Below is a small trained network, with its code and all its weights. Each question gives an input and a class and asks what happens when units are switched off, that is, made to give their printed mean instead of their output.

import numpy as np


def w(rows, s, z=0):
    codes = np.array(rows[::2]) - 128.0
    scale = np.full(codes.shape[1], s)
    scale[-1] = z or s
    return codes * scale


def f(y):
    return y / 2 * (1 + np.tanh(0.7978845608 * (y + 0.044715 * y**3)))


def log_softmax(a):
    a = a - a.max(-1, keepdims=True)
    return a - np.log(np.exp(a).sum(-1, keepdims=True))


def net(x, mask):
    res = np.array(x, float).reshape(1, 5) / 4 @ E
    y = f(res @ A[0][:, :-1].T + A[0][:, -1])
    res = res + np.where(mask, y, B[0][:, -1]) @ B[0][:, :-1]
    return log_softmax(res[-1] @ U[:, :-1].T + U[:, -1])


A, B = {}, {}
E = w([
[238,126,128,91,19,112,150,47],'x0',
[150,120,104,125,131,133,119,150],'x1',
[144,126,119,127,142,119,122,134],'x2',
[102,203,2,125,128,100,222,100],'x3',
[130,105,104,131,202,232,119,40],'x4',
],0.0086)
A[0] = w([
[123,129,122,118,139,116,129,98,149],'N1',
[96,141,123,118,139,114,120,142,132],'N2',
[127,156,161,118,133,126,143,127,126],'N3',
[53,109,138,139,207,171,108,188,131],'N4',
[134,167,8,122,136,116,179,36,214],'N5',
[186,133,121,128,30,90,153,100,76],'N6',
[172,124,131,125,116,148,132,117,159],'N7',
[51,144,100,139,153,73,128,185,153],'N8',
[66,106,145,139,225,172,97,174,250],'N9',
[144,131,145,108,120,109,137,144,119],'N10',
[120,127,110,123,124,159,146,156,123],'N11',
[21,164,72,125,167,102,157,192,142],'N12',
[151,167,44,132,133,126,178,64,3],'N13',
[139,129,129,158,121,123,129,129,110],'N14',
[94,121,61,131,220,238,135,48,11],'N15',
[77,131,85,135,131,109,135,144,145],'N16',
[136,126,130,129,130,137,123,141,123],'N17',
[200,43,204,121,149,217,64,52,118],'N18',
[156,135,137,134,104,113,152,138,111],'N19',
[41,104,159,138,236,192,95,189,6],'N20',
[109,128,115,129,132,92,142,147,121],'N21',
[96,126,56,131,230,224,134,44,240],'N22',
[140,86,157,130,159,180,86,85,143],'N23',
[125,110,123,143,148,133,126,129,109],'N24',
[115,124,136,116,177,144,127,147,158],'N25',
[105,114,149,129,161,147,128,138,140],'N26',
[168,122,130,119,108,182,132,56,104],'N27',
[120,124,108,101,108,148,142,117,119],'N28',
[144,108,142,143,107,147,98,104,141],'N29',
[116,77,238,129,131,121,71,205,54],'N30',
[130,110,122,117,128,124,140,128,154],'N31',
[148,79,255,134,134,135,75,199,216],'N32',
[110,129,108,138,147,89,117,148,124],'N33',
],0.0086,0.0066)
B[0] = w([
[158,120,120,118,126,136,121,136,137],'N1',
[131,130,129,126,144,144,128,144,140],'N2',
[154,106,98,117,132,142,109,154,128],'N3',
[93,126,104,114,59,86,106,119,208],'N4',
[50,136,136,135,108,137,132,205,240],'N5',
[68,110,77,120,60,111,95,124,177],'N6',
[132,141,153,143,132,130,132,93,147],'N7',
[147,123,146,134,206,166,148,161,193],'N8',
[47,143,118,130,114,128,151,211,245],'N9',
[102,138,134,136,99,133,133,110,133],'N10',
[122,138,153,131,132,102,140,119,132],'N11',
[185,137,161,134,222,166,155,157,214],'N12',
[164,95,131,116,82,97,87,74,162],'N13',
[124,123,124,121,121,133,126,131,124],'N14',
[2,138,81,120,36,98,116,199,186],'N15',
[149,135,148,135,161,148,129,134,160],'N16',
[113,134,144,132,125,117,138,116,127],'N17',
[210,132,170,140,253,161,159,138,197],'N18',
[102,125,121,130,98,142,120,119,135],'N19',
[208,110,131,126,82,113,101,29,195],'N20',
[121,117,143,131,143,153,125,143,138],'N21',
[207,107,131,121,74,103,100,27,253],'N22',
[145,140,142,133,176,148,150,151,163],'N23',
[119,129,133,126,108,131,135,133,128],'N24',
[107,138,128,123,119,142,147,139,157],'N25',
[122,134,114,132,123,113,131,148,149],'N26',
[182,136,145,132,166,132,143,111,157],'N27',
[138,128,123,129,140,106,116,122,132],'N28',
[155,137,132,139,156,127,124,121,143],'N29',
[45,139,93,125,67,114,138,171,191],'N30',
[120,131,146,131,126,131,129,115,136],'N31',
[130,121,87,116,30,102,101,52,238],'N32',
[111,129,149,135,141,153,136,130,141],'N33',
],0.016,0.012)
U = w([
[31,166,95,123,94,115,136,232,6],'0',
[174,70,121,102,81,87,74,2,253],'1',
[185,157,211,164,255,198,181,157,190],'2',
],0.0078,0.00051)

Each question gives the input, the list of numbers given to net, and the class t.
The units are the neurons (one row each of A and B). Each row of codes is followed by its name. A weight is (code - 128) times the scale printed after its matrix; where a second scale follows, it is the last column's (A, B and U).
mask holds one flag per neuron, in row order. A switched-off neuron (its flag False) gives its mean, the last column of its row in B, instead of its output. The means were averaged over made-up inputs and are rounded, as every weight is.
A unit's drop is (log p(t) with every unit on - log p(t) with that unit switched off) / (log p(t) with every unit on - log p(t) with every unit switched off).
The circuit of an input: a set's keep is (log p(t) with only the set's units on - log p(t) with every unit switched off) / (log p(t) with every unit on - log p(t) with every unit switched off). Starting from the 12 units with the biggest drops (on a tie, the unit counted first), units are removed one at a time, each time the one whose removal leaves the highest keep (on an exact tie, the one counted first), for as long as the keep stays at least 0.8.
units of the circuit, in order: the units of the circuit, biggest drop first
k most important neurons: the k neurons with the biggest drops, biggest first
drop when u is switched off: that unit's drop, to one decimal
input [6,-4,4,3,-5], class 0: units of the circuit, in order	[N22]
input [-7,6,-7,0,3], class 1: 2 most important neurons	[N20; N22]
input [-6,6,7,-4,3], class 1: 3 most important neurons	[N20; N5; N22]
input [-7,5,1,-3,3], class 1: 3 most important neurons	[N20; N22; N5]
input [6,-2,-3,8,-1], class 0: 4 most important neurons	[N5; N22; N20; N32]
input [-8,3,-7,6,0], class 2: 2 most important neurons	[N12; N8]
input [2,0,2,-4,-8], class 1: 2 most important neurons	[N9; N32]
input [1,4,-4,-3,1], class 2: 2 most important neurons	[N22; N18]
input [5,2,8,-3,2], class 2: 2 most important neurons	[N18; N22]
input [-5,-2,8,-1,8], class 1: 2 most important neurons	[N22; N20]
input [1,-7,2,-5,5], class 2: 2 most important neurons	[N18; N23]
input [6,5,5,-4,8], class 2: drop when N18 is switched off	0.6
input [-5,8,-2,-5,7], class 1: drop when N20 is switched off	4.2
input [4,6,-5,-7,8], class 2: units of the circuit, in order	[N18]
input [-4,-5,1,-2,2], class 1: drop when N5 is switched off	0.7
